What each symbol does to the points:
at | % @
z544 | z709 z384
z461 | z774 z127
z173 | z26 z11
z264 | z486 z790
z202 | z93 z909
z790 | z269 z905
z977 | z223 z470
z346 | z825 z720
z955 | z491 z490
z678 | z597 z93
z26 | z943 z960
z687 | z325 z443
z11 | z877 z638
z113 | z490 z542
z682 | z638 z252
z223 | z544 z97
z837 | z17 z494
z720 | z40 z905
z457 | z905 z955
z632 | z895 z790
z95 | z63 z544
z398 | z817 z486
z143 | z851 z825
z920 | z95 z223
z17 | z287 z417
z771 | z544 z452
z792 | z687 z86
z49 | z40 z156
z63 | z977 z709
z898 | z682 z806
z332 | z384 z63
z638 | z56 z960
z66 | z733 z88
z774 | z771 z647
z835 | z17 z597
z88 | z570 z202
z59 | z713 z638
z287 | z835 z678
z491 | z667 z31
z570 | z533 z287
z452 | z682 z384
z817 | z493 z713
z93 | z325 z461
z533 | z837 z835
z379 | z202 z72
z30 | z66 z31
z111 | z127 z806
z905 | z882 z491
z269 | z173 z895
z72 | z570 z771
z960 | z56 z851
z667 | z113 z542
z445 | z542 z744
z825 | z206 z40
z97 | z682 z895
z40 | z733 z882
z32 | z173 z223
z460 | z325 z687
z252 | z493 z59
z943 | z40 z49
z490 | z31 z460
z851 | z156 z206
z709 | z470 z332
z597 | z379 z914
z206 | z877 z353
z384 | z920 z632
z909 | z72 z111
z56 | z790 z173
z542 | z460 z792
z914 | z72 z774
z493 | z898 z264
z744 | z792 z66
z141 | z111 z570
z647 | z452 z332
z713 | z264 z920
z470 | z97 z632
z443 | z733 z533
z486 | z638 z269
z31 | z542 z325
z467 | z143 z346
z86 | z443 z570
z806 | z806 z88
z417 | z678 z202
z877 | z720 z457
z325 | z494 z30
z494 | z417 z379
z385 | z632 z817
z156 | z346 z877
z127 | z647 z544
z733 | z287 z837
z895 | z682 z898
z152 | z457 z173
z882 | z353 z667
z353 | z955 z346

In the rows, 67 means zero.

The rows follow the links: the fewer symbols apart two points are, the more alike their rows tend to be.

Here are some points, each with a row of numbers. One shown again gets a slightly different row.
z93
(63, 94, 40, 18, 91, 83, 83, 96, 77, 50, 38, 73, 72, 72, 75, 62, 118, 74, 42, 95, 51, 77, 102, 88, 73, 83, 65, 61, 85, 74, 86, 91, 95, 67, 73, 40, 76, 61, 73, 79, 81, 70, 56, 58, 96, 25, 92, 70, 112, 75, 46, 83, 88, 82, 65, 79, 70, 74, 86, 92, 76, 80, 57, 70, 57, 84, 91, 58)
z898
(72, 59, 80, 51, 68, 90, 91, 82, 57, 84, 57, 117, 98, 79, 61, 57, 70, 84, 59, 72, 79, 83, 67, 94, 80, 52, 43, 54, 43, 58, 54, 45, 94, 68, 78, 49, 94, 33, 68, 87, 80, 117, 38, 50, 23, 48, 52, 45, 92, 104, 82, 65, 97, 64, 74, 61, 65, 90, 72, 97, 58, 50, 62, 92, 63, 72, 59, 49)
z494
(52, 84, 33, 58, 102, 70, 66, 95, 52, 51, 41, 60, 55, 53, 78, 78, 102, 81, 60, 88, 19, 68, 100, 54, 88, 92, 87, 65, 93, 86, 97, 111, 72, 66, 78, 59, 61, 60, 60, 84, 79, 50, 72, 77, 102, 33, 108, 64, 87, 59, 49, 65, 83, 88, 65, 94, 73, 78, 69, 85, 94, 80, 79, 59, 51, 97, 81, 75)
z252
(71, 46, 90, 86, 68, 84, 81, 82, 41, 91, 62, 116, 89, 69, 61, 66, 46, 86, 74, 59, 67, 78, 56, 75, 89, 53, 53, 56, 38, 58, 52, 50, 73, 67, 83, 63, 88, 29, 61, 91, 81, 111, 45, 57, 12, 58, 50, 38, 72, 100, 91, 51, 99, 65, 74, 66, 65, 92, 64, 97, 62, 42, 77, 89, 63, 72, 47, 59)
z491
(69, 97, 88, 85, 51, 45, 73, 51, 111, 76, 74, 59, 65, 52, 80, 84, 44, 31, 80, 59, 102, 59, 38, 70, 51, 65, 48, 102, 76, 72, 51, 68, 42, 61, 69, 112, 40, 71, 72, 54, 76, 72, 72, 60, 38, 74, 34, 76, 67, 42, 89, 72, 55, 46, 71, 39, 29, 34, 46, 26, 58, 50, 54, 73, 71, 48, 76, 61)
z143
(62, 54, 51, 74, 45, 34, 66, 34, 95, 67, 82, 47, 79, 78, 47, 47, 67, 73, 90, 88, 84, 51, 69, 32, 33, 34, 74, 57, 78, 54, 56, 40, 64, 63, 42, 80, 57, 99, 86, 29, 44, 57, 82, 71, 93, 96, 80, 59, 42, 24, 64, 55, 29, 41, 68, 53, 95, 75, 57, 36, 57, 66, 56, 54, 74, 65, 41, 61)
z467
(64, 54, 55, 73, 44, 34, 66, 33, 94, 67, 85, 43, 77, 79, 49, 44, 64, 71, 89, 89, 88, 52, 69, 35, 32, 35, 71, 54, 82, 56, 56, 37, 65, 63, 45, 80, 59, 98, 86, 28, 46, 57, 83, 73, 98, 99, 78, 61, 44, 22, 63, 59, 26, 40, 69, 56, 93, 75, 60, 37, 59, 64, 56, 54, 72, 65, 47, 65)
z905
(64, 72, 77, 95, 42, 32, 68, 38, 105, 78, 84, 58, 73, 65, 62, 68, 41, 48, 93, 70, 100, 53, 41, 46, 40, 39, 61, 83, 76, 62, 47, 47, 45, 61, 57, 107, 48, 85, 79, 39, 60, 69, 79, 63, 52, 94, 51, 61, 45, 29, 84, 57, 37, 36, 73, 40, 57, 53, 44, 25, 52, 51, 54, 66, 77, 52, 52, 62)
z542
(68, 109, 89, 83, 66, 56, 71, 66, 96, 73, 65, 66, 58, 48, 94, 97, 45, 30, 69, 55, 88, 66, 36, 84, 68, 86, 49, 110, 76, 81, 61, 87, 42, 63, 77, 108, 42, 61, 59, 72, 86, 72, 68, 60, 30, 60, 34, 79, 77, 60, 88, 74, 72, 61, 70, 47, 19, 29, 47, 35, 67, 57, 61, 79, 69, 48, 89, 63)
z457
(66, 67, 73, 93, 42, 31, 66, 36, 100, 77, 87, 54, 75, 66, 58, 65, 42, 56, 92, 71, 99, 51, 47, 42, 36, 39, 61, 80, 76, 60, 47, 44, 48, 63, 52, 104, 48, 88, 79, 38, 54, 66, 82, 66, 59, 94, 52, 60, 41, 28, 83, 56, 34, 37, 75, 42, 64, 58, 46, 24, 54, 56, 58, 63, 75, 55, 47, 62)
z806
(70, 80, 58, 17, 66, 82, 100, 82, 89, 72, 48, 101, 101, 85, 64, 47, 99, 79, 48, 97, 87, 79, 86, 96, 66, 53, 41, 52, 64, 55, 65, 50, 104, 63, 66, 42, 89, 49, 77, 70, 80, 109, 42, 48, 55, 37, 66, 57, 115, 85, 65, 77, 89, 56, 72, 58, 67, 85, 82, 88, 57, 60, 50, 87, 63, 77, 75, 40)
z385
(73, 43, 99, 96, 72, 93, 67, 79, 21, 86, 68, 101, 67, 63, 65, 75, 37, 78, 70, 38, 55, 80, 48, 78, 99, 68, 61, 60, 33, 63, 58, 61, 63, 73, 89, 62, 86, 31, 53, 98, 78, 93, 50, 65, 14, 68, 41, 54, 57, 112, 89, 55, 97, 78, 70, 74, 62, 83, 65, 99, 65, 50, 86, 84, 64, 69, 56, 71)
z678
(54, 74, 30, 47, 94, 76, 68, 89, 49, 51, 42, 61, 61, 63, 70, 65, 109, 89, 58, 94, 23, 71, 106, 57, 82, 84, 88, 53, 88, 79, 95, 98, 78, 70, 71, 44, 70, 63, 67, 80, 72, 52, 69, 77, 110, 37, 112, 61, 87, 63, 42, 66, 79, 86, 64, 97, 88, 84, 77, 93, 89, 85, 76, 58, 51, 94, 75, 70)
z470
(83, 44, 96, 69, 71, 107, 43, 74, 21, 58, 81, 57, 40, 71, 71, 76, 53, 62, 44, 13, 53, 84, 56, 90, 91, 98, 81, 59, 37, 70, 75, 73, 68, 78, 78, 36, 82, 69, 50, 86, 60, 46, 64, 73, 66, 83, 49, 97, 51, 117, 58, 83, 76, 101, 55, 82, 66, 54, 87, 92, 66, 83, 83, 58, 76, 53, 83, 93)
z835
(52, 66, 32, 65, 96, 68, 57, 89, 40, 52, 50, 56, 53, 57, 73, 72, 94, 88, 64, 88, 16, 64, 100, 45, 85, 89, 95, 58, 90, 82, 94, 102, 66, 69, 72, 54, 67, 63, 61, 79, 71, 44, 74, 86, 108, 46, 113, 61, 72, 60, 47, 57, 75, 90, 64, 99, 87, 86, 74, 88, 94, 82, 84, 55, 54, 97, 70, 77)
z269
(68, 31, 86, 115, 62, 69, 68, 70, 29, 95, 72, 105, 81, 66, 55, 75, 28, 85, 90, 47, 60, 68, 48, 52, 83, 46, 65, 61, 38, 63, 49, 51, 54, 67, 78, 82, 78, 39, 60, 85, 68, 93, 57, 66, 19, 78, 54, 33, 39, 84, 95, 40, 82, 62, 76, 65, 73, 90, 48, 83, 61, 47, 87, 80, 66, 69, 34, 68)

Each walk starts at a row. The symbols on each line, taken left to right, move it on to the next point.
Each answer is a row, close to the row of the point it stands for.
new walk
(72, 77, 54, 7, 69, 87, 92, 81, 87, 64, 52, 88, 92, 90, 64, 43, 108, 80, 44, 98, 85, 80, 93, 100, 64, 59, 47, 51, 67, 56, 71, 55, 112, 66, 62, 31, 91, 58, 79, 68, 76, 94, 45, 50, 73, 40, 75, 64, 113, 83, 55, 84, 82, 64, 65, 63, 75, 79, 90, 87, 63, 70, 46, 80, 66, 76, 80, 45)
@ @ @ % @ @ @	(86, 54, 81, 33, 71, 111, 52, 73, 41, 50, 77, 58, 49, 85, 70, 64, 78, 64, 34, 32, 64, 83, 71, 105, 80, 94, 71, 57, 41, 66, 74, 66, 89, 79, 68, 17, 86, 75, 57, 80, 58, 52, 62, 68, 82, 76, 59, 102, 70, 117, 48, 96, 76, 101, 55, 82, 69, 54, 100, 89, 61, 90, 69, 61, 77, 52, 91, 83)
% @ @ % @ % @	(77, 41, 96, 80, 68, 102, 72, 79, 28, 83, 69, 103, 75, 72, 61, 64, 47, 81, 64, 39, 65, 85, 54, 85, 95, 65, 59, 50, 29, 60, 55, 51, 74, 72, 85, 50, 95, 35, 58, 93, 75, 97, 46, 59, 18, 68, 41, 55, 65, 118, 86, 61, 97, 76, 69, 72, 67, 85, 72, 104, 61, 52, 78, 82, 64, 67, 57, 70)
new walk
(68, 36, 96, 118, 58, 62, 66, 60, 40, 97, 80, 95, 79, 63, 58, 70, 18, 77, 92, 46, 67, 63, 40, 50, 80, 46, 62, 63, 41, 58, 45, 45, 47, 70, 74, 88, 74, 43, 59, 78, 69, 92, 59, 68, 19, 89, 47, 40, 39, 77, 98, 41, 74, 55, 76, 63, 70, 82, 49, 73, 63, 41, 82, 81, 69, 67, 36, 68)
% % % % % @ @	(68, 105, 91, 84, 54, 49, 73, 52, 106, 73, 73, 58, 64, 49, 84, 88, 46, 31, 77, 60, 99, 67, 35, 81, 60, 70, 45, 104, 77, 77, 54, 71, 45, 63, 72, 113, 40, 70, 68, 62, 77, 70, 70, 59, 34, 70, 31, 80, 68, 51, 91, 71, 61, 50, 74, 39, 26, 35, 46, 29, 59, 53, 54, 74, 69, 48, 78, 59)
@ % @ @ @ @ @ @ @ %	(80, 66, 63, 8, 73, 106, 72, 81, 65, 52, 62, 69, 69, 90, 67, 46, 102, 74, 32, 67, 74, 86, 89, 108, 70, 79, 61, 47, 53, 61, 77, 60, 107, 73, 62, 12, 92, 70, 69, 72, 65, 70, 55, 59, 87, 56, 71, 89, 98, 103, 45, 94, 80, 86, 59, 74, 78, 70, 104, 94, 61, 88, 55, 69, 70, 65, 91, 64)
new walk
(62, 112, 82, 88, 81, 61, 66, 80, 83, 68, 53, 60, 46, 34, 98, 103, 56, 37, 67, 54, 63, 68, 50, 75, 84, 98, 60, 108, 85, 90, 74, 110, 37, 64, 90, 104, 40, 53, 55, 82, 95, 59, 70, 68, 43, 48, 49, 80, 80, 59, 81, 72, 79, 74, 69, 63, 22, 35, 46, 50, 80, 59, 67, 73, 61, 61, 93, 71)
@ % @ % % % @ @	(66, 70, 42, 9, 82, 89, 77, 88, 72, 52, 51, 72, 74, 83, 64, 47, 113, 84, 43, 92, 59, 79, 107, 89, 68, 71, 68, 45, 73, 62, 85, 73, 106, 70, 65, 22, 89, 66, 74, 69, 72, 71, 58, 62, 102, 39, 90, 70, 106, 82, 40, 83, 77, 78, 59, 81, 88, 82, 96, 94, 72, 82, 54, 67, 61, 83, 83, 61)
@ @ @ @ @ % @	(81, 36, 100, 83, 71, 105, 52, 80, 16, 75, 76, 88, 56, 73, 64, 81, 42, 71, 57, 14, 57, 82, 50, 88, 94, 81, 73, 61, 24, 66, 62, 63, 69, 76, 81, 46, 89, 50, 49, 96, 68, 73, 57, 65, 36, 79, 45, 72, 50, 121, 76, 73, 92, 91, 66, 78, 63, 66, 74, 97, 62, 70, 85, 74, 73, 54, 65, 87)
new walk
(85, 53, 91, 51, 71, 108, 45, 69, 32, 49, 81, 50, 38, 76, 73, 70, 66, 59, 39, 23, 59, 84, 61, 99, 85, 101, 79, 59, 42, 71, 75, 72, 75, 78, 70, 30, 81, 79, 54, 80, 56, 40, 70, 74, 79, 81, 53, 106, 57, 114, 52, 92, 74, 103, 55, 83, 71, 51, 95, 85, 65, 91, 76, 55, 77, 51, 89, 91)
@ % @ @ % @ % % %	(62, 31, 73, 118, 53, 44, 63, 50, 41, 92, 82, 85, 83, 68, 50, 66, 28, 86, 100, 67, 63, 52, 50, 32, 69, 37, 71, 58, 55, 58, 48, 39, 49, 69, 61, 91, 69, 58, 65, 67, 54, 79, 70, 79, 42, 94, 66, 35, 26, 60, 90, 34, 62, 51, 76, 65, 86, 94, 50, 65, 66, 51, 87, 72, 68, 74, 27, 66)
% % @ % @ @ @	(64, 28, 77, 112, 56, 54, 69, 62, 36, 99, 76, 101, 89, 70, 52, 64, 26, 89, 92, 71, 62, 53, 52, 43, 75, 39, 65, 57, 50, 55, 49, 40, 55, 67, 64, 81, 78, 41, 62, 74, 63, 95, 60, 74, 30, 85, 64, 29, 41, 73, 90, 34, 74, 52, 78, 67, 83, 100, 57, 76, 68, 47, 87, 84, 70, 74, 30, 61)
new walk
(79, 73, 61, 4, 67, 99, 78, 80, 75, 54, 60, 75, 78, 94, 66, 49, 104, 71, 34, 71, 84, 85, 87, 112, 64, 73, 55, 49, 55, 58, 72, 57, 111, 69, 59, 18, 91, 71, 73, 69, 67, 76, 51, 53, 81, 54, 68, 83, 103, 101, 46, 94, 78, 79, 58, 68, 74, 67, 100, 87, 58, 84, 49, 73, 72, 62, 90, 58)
@ @ @ % % @ @	(68, 36, 86, 100, 66, 76, 75, 79, 32, 95, 64, 114, 88, 67, 59, 73, 35, 85, 81, 54, 61, 70, 53, 65, 87, 51, 59, 61, 36, 60, 51, 51, 65, 68, 80, 72, 85, 29, 58, 92, 77, 106, 49, 62, 14, 66, 55, 33, 60, 95, 95, 44, 92, 64, 74, 69, 68, 89, 58, 92, 65, 44, 84, 89, 64, 72, 42, 61)
% @ @ @ %	(77, 40, 87, 67, 65, 98, 76, 82, 31, 84, 64, 113, 89, 81, 59, 66, 53, 84, 60, 50, 68, 82, 58, 93, 87, 60, 54, 52, 30, 57, 55, 45, 87, 72, 77, 47, 95, 37, 59, 96, 71, 104, 43, 54, 21, 61, 48, 51, 69, 118, 82, 64, 101, 74, 71, 68, 70, 87, 74, 98, 57, 56, 77, 88, 68, 65, 55, 60)
new walk
(62, 34, 61, 108, 50, 37, 64, 42, 61, 83, 84, 66, 80, 71, 43, 54, 40, 85, 102, 78, 68, 51, 61, 22, 50, 30, 77, 53, 65, 55, 50, 36, 52, 67, 54, 86, 65, 76, 74, 47, 49, 71, 79, 78, 67, 98, 76, 38, 28, 35, 79, 39, 42, 45, 73, 61, 94, 91, 51, 54, 64, 54, 74, 63, 70, 73, 25, 68)
@ % @ @ @	(67, 92, 84, 87, 46, 38, 72, 41, 114, 73, 78, 56, 69, 57, 72, 75, 46, 38, 82, 64, 106, 58, 39, 63, 43, 55, 50, 94, 77, 66, 50, 57, 44, 62, 62, 112, 42, 82, 74, 44, 68, 68, 76, 60, 47, 82, 40, 72, 59, 33, 86, 68, 46, 40, 73, 37, 39, 41, 42, 24, 52, 53, 50, 70, 72, 48, 65, 58)
@ @ @ @ @ @ % %	(50, 69, 32, 64, 98, 66, 58, 87, 43, 53, 45, 57, 52, 55, 72, 70, 93, 85, 66, 90, 16, 64, 102, 46, 84, 86, 95, 59, 89, 81, 93, 104, 68, 69, 74, 56, 66, 62, 59, 79, 73, 42, 76, 85, 108, 45, 113, 61, 75, 57, 48, 60, 75, 87, 64, 100, 86, 87, 72, 90, 93, 81, 84, 54, 56, 98, 70, 76)
new walk
(66, 112, 84, 86, 79, 63, 68, 80, 86, 69, 57, 64, 49, 38, 97, 104, 50, 31, 69, 53, 70, 68, 46, 78, 79, 95, 57, 110, 80, 87, 68, 105, 38, 63, 87, 104, 41, 55, 55, 80, 94, 63, 69, 65, 37, 48, 45, 80, 82, 59, 83, 72, 79, 70, 70, 61, 17, 32, 45, 48, 77, 58, 65, 74, 63, 58, 91, 67)
% % % @ % % % @ %	(59, 116, 67, 65, 91, 61, 74, 92, 93, 69, 42, 70, 53, 35, 99, 98, 69, 43, 65, 76, 59, 67, 69, 72, 79, 94, 58, 106, 92, 86, 78, 118, 48, 59, 89, 95, 48, 48, 59, 81, 102, 70, 65, 66, 50, 33, 66, 71, 103, 51, 72, 72, 83, 68, 68, 68, 26, 41, 53, 60, 87, 58, 62, 78, 56, 74, 95, 65)
% @ @ % @ % @	(73, 78, 55, 2, 71, 95, 83, 79, 80, 54, 57, 73, 78, 89, 68, 48, 112, 75, 36, 84, 78, 82, 90, 108, 65, 74, 56, 52, 63, 58, 78, 61, 110, 69, 61, 22, 88, 70, 75, 69, 69, 76, 52, 56, 87, 45, 74, 84, 108, 94, 48, 93, 81, 76, 62, 69, 75, 70, 98, 86, 61, 81, 49, 71, 67, 69, 89, 55)
new walk
(78, 21, 91, 101, 63, 83, 35, 63, 14, 75, 93, 61, 45, 69, 62, 74, 27, 71, 70, 20, 47, 63, 49, 58, 82, 78, 90, 61, 36, 63, 65, 64, 49, 74, 67, 56, 75, 70, 50, 80, 52, 47, 75, 86, 64, 105, 61, 76, 22, 93, 67, 65, 64, 88, 60, 83, 81, 67, 76, 78, 69, 76, 97, 60, 83, 55, 56, 97)
% % % % @ % @ @ @ %	(67, 76, 73, 88, 45, 30, 68, 35, 110, 73, 83, 49, 70, 62, 64, 67, 47, 49, 89, 73, 100, 52, 47, 45, 35, 46, 59, 84, 83, 62, 51, 51, 46, 61, 53, 107, 43, 89, 80, 37, 58, 63, 81, 66, 65, 91, 55, 67, 48, 23, 79, 62, 35, 37, 71, 40, 57, 51, 46, 22, 58, 56, 52, 63, 75, 52, 57, 61)
@ @ @ @ % @ @ @ @ @	(77, 71, 57, 1, 71, 96, 78, 80, 76, 53, 61, 73, 76, 94, 65, 47, 107, 74, 32, 79, 76, 82, 95, 104, 63, 73, 60, 49, 61, 59, 77, 59, 111, 70, 60, 17, 91, 72, 73, 68, 67, 76, 54, 59, 88, 49, 77, 83, 103, 96, 43, 94, 77, 78, 59, 71, 80, 71, 101, 89, 63, 86, 52, 72, 71, 65, 89, 62)
new walk
(61, 83, 35, 16, 86, 80, 84, 89, 74, 55, 40, 76, 78, 74, 70, 53, 115, 87, 48, 105, 54, 74, 106, 79, 73, 73, 67, 51, 85, 68, 86, 80, 100, 67, 69, 37, 82, 56, 74, 73, 80, 77, 56, 63, 94, 29, 97, 62, 111, 73, 46, 74, 85, 74, 64, 81, 82, 88, 87, 92, 78, 77, 58, 72, 54, 91, 83, 55)
% % @ @ @ % @	(58, 76, 30, 26, 93, 79, 76, 92, 62, 51, 43, 71, 71, 72, 70, 55, 116, 88, 49, 100, 41, 75, 109, 75, 78, 77, 77, 50, 85, 71, 91, 88, 95, 68, 66, 36, 78, 61, 72, 76, 75, 65, 62, 70, 104, 34, 107, 63, 99, 70, 42, 72, 83, 80, 64, 87, 86, 88, 85, 95, 83, 81, 68, 65, 55, 94, 82, 62)
% % % @ % % % @ %	(56, 71, 29, 35, 93, 77, 69, 91, 53, 49, 45, 63, 64, 69, 68, 59, 110, 90, 54, 97, 30, 71, 109, 62, 79, 81, 84, 51, 86, 73, 92, 92, 87, 70, 69, 37, 78, 64, 70, 76, 72, 56, 66, 74, 111, 38, 109, 62, 91, 68, 39, 69, 78, 86, 62, 94, 90, 89, 86, 97, 86, 83, 72, 61, 56, 94, 76, 69)
